Each row, then one of two labels for whether it has a hidden trait; a new part has new ones
In the rows, zero is written as 128.
[123 112 134  94 108 134 119 172 137 143 131 149   7 237 135 133 140 127
 106 107 134 130 107 142 119 134 129]  T
[113 132 137 100 108 108 116 160 139 137 143 145  34 223 126 132 140 126
 116  89 135 137 123 149 129 138 123]  T
[114 146 130 100 133 161 126  45 124 113 138 127  62 124 141 128 103 139
 131 127 116 152 124 142 122 130 116]  T
[126  99 135  88 112 141 120 154 139 145 121 144  36 209 140 132 152 112
 106 113 121 119 115 143 127 133 131]  T
[139 129 125  91 100 127 130 145 116 166 107 133  92 179 133 128 136 128
 114 139 152 126 128 142 112 123 126]  F
[119 152 128  89 128 145 129 104 118 121 112 117 164  43 125 129 108 132
 144 134 122 159 142 133 113 125 113]  T
[122 115 130  84 128 128 119 132 138 127 138 138 102 165 137 127 139 115
 122  93 133 126 119 138 140 133 132]  T
[118 153 126  94 126 129 133 102 117 138 109 116 180  81 124 129 116 132
 145 140 124 145 145 131 114 122 117]  T
[139 133 123 107 100 101 131 156 118 159 127 138  65 249 128 126 137 133
 109 129 168 127 122 146 117 125 128]  F
[140 133 121 115 126  95 130 161 124 139 157 139  76 249 136 120 131 135
 107 116 165 112 117 134 139 129 132]  F
[136 143 126  88 114 108 132 114 118 153 113 126 177  70 114 129 135 130
 129 145 152 127 144 127 125 126 129]  T
[128 154 127 109 110 103 130 117 115 159 115 124 171 143 105 132 130 137
 136 134 152 141 150 138 112 128 118]  T
[122 139 124 100 127  95 123 151 131 125 156 139  64 255 138 123 127 129
 119  87 159 134 121 148 130 133 122]  F
[ 94 158 136  74 124 178 113 144 133 143 124 138   1 116 156 131  96 128
 127  90 111 189 121 165 108 134 101]  T
[117 133 126  90 138 120 123 140 135 130 155 137  89 171 141 123 122 125
 121  95 130 131 120 137 139 132 124]  F
[112 125 133  90 143 141 122 113 139 115 134 126 139  71 131 131 126 121
 138 112 100 135 130 124 138 132 125]  F
[142 126 129  97 102 122 132 131 117 164 101 129 126 142 118 133 140 129
 120 154 145 126 133 131 110 124 130]  F
[109 138 133  93 135 121 118 129 140 121 144 133 100 121 126 131 121 128
 134  89 123 145 128 139 134 136 121]  F
[116 125 134 106 105 136 118 188 135 145 141 147   1 255 145 131 131 131
 107 107 128 144 111 158 117 135 122]  T
[128 134 123  71 127 124 130  98 122 156 106 121 211  37 124 126 127 115
 143 124 141 128 139 120 116 120 122]  T
[127 131 134  99 104 134 128 107 122 148  91 119 168  71 111 140 141 125
 138 150 112 137 151 138 112 127 123]  F
[110 124 136  86 130 152 118 137 138 129 133 136  48 125 147 132 127 123
 123 108 105 142 121 140 126 134 125]  T
[119 123 134 100 125 136 116 140 143 127 140 140  68 156 133 132 131 123
 122  94 123 136 120 144 135 136 127]  T
[133 143 124  91 116  99 128 119 122 152 120 131 163 146 116 126 138 121
 130 120 156 121 138 129 123 125 127]  T
[112 118 135  80 136 168 120 127 139 121 129 131  72  64 147 131 121 118
 131 117  93 139 120 133 133 131 124]  T
[105 132 128  77 145 147 118 119 139 120 142 130 113  86 149 125 117 115
 133  88 117 139 122 136 137 132 120]  F
[131 134 123  95 109 117 123 148 124 153 134 132  56 255 147 123 129 122
 113 104 161 129 122 158 126 129 120]  F
[109 131 132  89 132 187 119 151 135 120 136 134  28 149 160 127 106 123
 123  98 101 154 111 147 122 132 116]  T
[126 127 128 102 109  91 122 156 132 147 143 143  70 251 121 129 147 125
 113  98 154 121 127 149 131 135 131]  T
[137 123 126 103 113  86 126 153 129 143 133 138 126 219 118 128 149 127
 115 106 161 114 129 133 136 132 136]  T
[126 138 127  84 112  95 124 127 130 162 125 139 136 160 113 130 144 123
 124  96 170 130 130 140 122 129 126]  T
[118 153 130 101 135 150 128 133 123 121 132 123 102  74 129 131 100 142
 135 128 106 163 130 139 115 128 114]  T
[138 136 131 112  92 102 133 138 117 162  95 130 135 180  97 139 145 141
 123 159 148 130 145 134 104 127 129]  F
[114 123 133  79 128 187 119 162 134 135 137 143   1 146 160 127 116 124
 112 116 108 143 106 137 120 130 121]  T
[118 166 130 113 123 127 129 129 120 128 128 121 124 160 113 132 108 148
 138 133 129 155 142 143 109 130 116]  T
